Below are the code and all the weights of a small trained network. Each question names an input and a target symbol and asks about switching units off, where a switched-off unit gives its printed mean instead of its output.

import numpy as np


def w(rows, s, z=0):
    codes = np.array(rows[::2]) - 128.0
    scale = np.full(codes.shape[1], s)
    scale[-1] = z or s
    return codes * scale


def norm(h):
    return h / np.sqrt((h * h).mean(-1, keepdims=True) + 1e-5)


def f(y):
    return y / 2 * (1 + np.tanh(0.7978845608 * (y + 0.044715 * y**3)))


def softmax(a):
    e = np.exp(a - a.max(-1, keepdims=True))
    return e / e.sum(-1, keepdims=True)


def log_softmax(a):
    a = a - a.max(-1, keepdims=True)
    return a - np.log(np.exp(a).sum(-1, keepdims=True))


def net(x, mask):
    ids = ['αβζλξστψω'.index(c) for c in x.split()]
    T = len(ids)
    res = E[ids] + P[:T]
    u = 0
    for l in range(2):
        q, k, v = (norm(res) @ M[l].T for M in (Q, K, V))
        z = softmax(np.where(np.tri(T) > 0, q @ k.T / 4**0.5, -1e9)) @ v
        res = res + np.where(mask[u], z, O[l][:, -1]) @ O[l][:, :-1]
        u += 1
        y = f(norm(res) @ A[l][:, :-1].T + A[l][:, -1])
        res = res + np.where(mask[u : u + 8], y, B[l][:, -1]) @ B[l][:, :-1]
        u += 8
    return log_softmax(norm(res)[-1] @ U[:, :-1].T + U[:, -1])


Q, K, V, O, A, B = {}, {}, {}, {}, {}, {}
E = w([
[102,105,141,247],'α',
[151,24,203,169],'β',
[131,171,75,223],'ζ',
[239,67,187,139],'λ',
[142,99,69,147],'ξ',
[182,114,143,91],'σ',
[215,128,187,72],'τ',
[203,58,172,148],'ψ',
[145,65,127,143],'ω',
],0.011)
P = w([
[120,86,152,249],'0',
[138,119,140,152],'1',
[192,120,159,71],'2',
[77,171,151,131],'3',
[141,127,133,151],'4',
[189,126,154,73],'5',
[71,145,162,134],'6',
[141,128,130,153],'7',
[187,125,154,78],'8',
[66,115,181,145],'9',
[142,127,130,153],'10',
],0.014)
Q[0] = w([
[72,111,96,188],'0.h0',
[167,146,161,114],'0.h0',
[126,65,111,254],'0.h0',
[175,177,152,176],'0.h0',
],0.012)
K[0] = w([
[94,96,113,139],'0.h0',
[103,80,132,101],'0.h0',
[176,127,185,212],'0.h0',
[57,75,109,254],'0.h0',
],0.0099)
V[0] = w([
[78,84,84,156],'0.h0',
[71,149,3,48],'0.h0',
[176,190,61,187],'0.h0',
[150,129,141,200],'0.h0',
],0.0066)
O[0] = w([
[131,213,87,185,141],'0.h0',
[122,2,80,181,2],'0.h0',
[83,193,153,125,141],'0.h0',
[192,100,32,94,195],'0.h0',
],0.0064,0.0095)
A[0] = w([
[107,225,125,106,178],'0.n0',
[56,133,77,99,2],'0.n1',
[11,158,2,111,219],'0.n2',
[10,205,87,223,109],'0.n3',
[79,41,137,139,145],'0.n4',
[201,123,124,86,136],'0.n5',
[79,237,183,46,85],'0.n6',
[164,57,170,105,86],'0.n7',
],0.0095,0.002)
B[0] = w([
[222,88,176,122,231],'0.n0',
[127,89,149,218,107],'0.n1',
[110,109,253,135,140],'0.n2',
[103,113,110,54,254],'0.n3',
[187,79,184,151,110],'0.n4',
[52,170,105,155,208],'0.n5',
[104,98,140,170,234],'0.n6',
[83,150,18,84,149],'0.n7',
],0.0069,0.0057)
Q[1] = w([
[173,222,162,183],'1.h0',
[122,181,185,111],'1.h0',
[76,73,165,65],'1.h0',
[7,49,145,82],'1.h0',
],0.011)
K[1] = w([
[116,130,100,161],'1.h0',
[175,107,173,139],'1.h0',
[188,166,151,8],'1.h0',
[117,130,161,73],'1.h0',
],0.016)
V[1] = w([
[55,157,133,110],'1.h0',
[213,52,126,90],'1.h0',
[92,254,92,56],'1.h0',
[117,193,92,186],'1.h0',
],0.0074)
O[1] = w([
[131,152,139,140,82],'1.h0',
[105,255,71,179,55],'1.h0',
[95,170,229,84,108],'1.h0',
[123,144,83,108,255],'1.h0',
],0.0088,0.0042)
A[1] = w([
[162,146,155,112,221],'1.n0',
[146,144,116,113,70],'1.n1',
[149,102,172,254,255],'1.n2',
[112,217,211,136,112],'1.n3',
[179,156,83,138,163],'1.n4',
[38,141,100,98,117],'1.n5',
[33,128,155,166,140],'1.n6',
[126,101,173,115,216],'1.n7',
],0.012,0.0028)
B[1] = w([
[88,110,116,179,223],'1.n0',
[132,112,112,82,138],'1.n1',
[173,131,211,180,197],'1.n2',
[135,86,114,168,253],'1.n3',
[78,135,145,117,223],'1.n4',
[107,195,8,170,130],'1.n5',
[93,96,73,141,159],'1.n6',
[107,168,128,169,185],'1.n7',
],0.012,0.006)
U = w([
[186,100,195,204,176],'α',
[16,132,145,177,146],'β',
[228,175,90,141,116],'ζ',
[167,27,113,52,198],'λ',
[148,144,49,126,83],'ξ',
[87,217,172,64,112],'σ',
[91,92,246,48,3],'τ',
[126,130,135,68,134],'ψ',
[102,181,81,106,99],'ω',
],0.011,0.0032)

Each question gives the input, a string of symbols that net reads in full, and the target symbol t.
The units are the heads (4 rows each of Q, K, V and O) and the neurons (one row each of A and B). Each row of codes is followed by its name. A weight is (code - 128) times the scale printed after its matrix; where a second scale follows, it is the last column's (O, A, B and U).
mask holds one flag per unit, layer by layer, with each layer's heads first. A switched-off unit (its flag False) gives its mean, the last column of its rows in O or B, instead of its output. The means were averaged over made-up inputs and are rounded, as every weight is.
A unit's drop is (log p(t) with every unit on - log p(t) with that unit switched off) / (log p(t) with every unit on - log p(t) with every unit switched off).
The circuit of an input: a set's keep is (log p(t) with only the set's units on - log p(t) with every unit switched off) / (log p(t) with every unit on - log p(t) with every unit switched off). Starting from the 12 units with the biggest drops (on a tie, the unit counted first), units are removed one at a time, each time the one whose removal leaves the highest keep (on an exact tie, the one counted first), for as long as the keep stays at least 0.8.
units of the circuit, in order: the units of the circuit, biggest drop first
top k neurons: the k neurons with the biggest drops, biggest first
k most important neurons of layer l: the k neurons of layer l with the biggest drops, biggest first
input α ζ ζ α α ω α α β ω ψ, target λ: 2 most important neurons of layer 0 : (0.n6, 0.n0)
input ζ ζ σ σ α α ζ α α α α, target τ: units of the circuit, in order : (0.n3, 1.n3, 1.h0)
input ζ ζ ζ α ζ σ τ ξ, target τ: units of the circuit, in order : (1.h0, 0.n2, 1.n3, 0.h0)
input α σ α ζ α ω β λ, target λ: units of the circuit, in order : (1.h0, 0.n0, 1.n2)
input α α α α ζ λ α α β λ, target β: units of the circuit, in order : (0.n7, 1.n7)
input σ ψ ζ β, target α: units of the circuit, in order : (0.n3, 1.n4)
input λ α ζ ω α ξ β β, target σ: 3 most important neurons of layer 1 : (1.n3, 1.n4, 1.n0)
input ζ τ β, target β: top 2 neurons : (0.n7, 0.n0)
input ζ ω α ψ α ξ ω σ, target τ: units of the circuit, in order : (1.h0, 1.n3, 0.n6)
input ζ ζ ξ ψ α ψ ξ ω, target τ: 4 most important neurons of layer 0 : (0.n3, 0.n6, 0.n0, 0.n2)
input α α α α σ, target λ: units of the circuit, in order : (1.h0)
input σ α α α ξ, target β: 2 most important neurons of layer 1 : (1.n4, 1.n0)
input α σ α ζ λ ψ ζ σ, target λ: 2 most important neurons of layer 1 : (1.n2, 1.n5)
input ψ σ α α τ ω σ σ ξ ψ, target β: units of the circuit, in order : (0.n7, 0.n0)
input ω σ ζ α α σ ζ ω, target ξ: top 2 neurons : (0.n5, 0.n6)
input ω σ α α α τ σ ω α α α, target ξ: 2 most important neurons of layer 0 : (0.n3, 0.n6)
input ψ α ω β α ζ ω α σ α α, target ω: 4 most important neurons of layer 1 : (1.n4, 1.n3, 1.n0, 1.n2)
input α α ω τ β ψ ω σ α ζ ψ, target λ: top 2 neurons : (0.n0, 0.n6)
input σ σ σ σ α α ω, target α: top 2 neurons : (0.n3, 1.n2)
input σ α λ ζ α α α ω, target β: units of the circuit, in order : (1.n4, 0.n5)
input σ α α σ ψ α ξ, target α: units of the circuit, in order : (0.n0)
input λ β σ α α ζ σ σ β ω α, target σ: top 2 neurons : (0.n3, 1.n3)
input σ ζ α α λ β ξ ξ ψ λ, target β: top 3 neurons : (0.n7, 0.n0, 1.n2)
input α α β α β, target λ: 4 most important neurons of layer 0 : (0.n7, 0.n6, 0.n3, 0.n0)
input α α σ α α α ζ, target α: 3 most important neurons of layer 0 : (0.n2, 0.n0, 0.n5)
input σ ξ β ζ α α σ ω, target β: 3 most important neurons of layer 0 : (0.n3, 0.n6, 0.n2)
input σ ζ α ζ ζ σ σ ζ, target β: 2 most important neurons of layer 1 : (1.n4, 1.n2)
input β α α α β β α ζ β ξ ψ, target ζ: top 2 neurons : (0.n3, 1.n0)
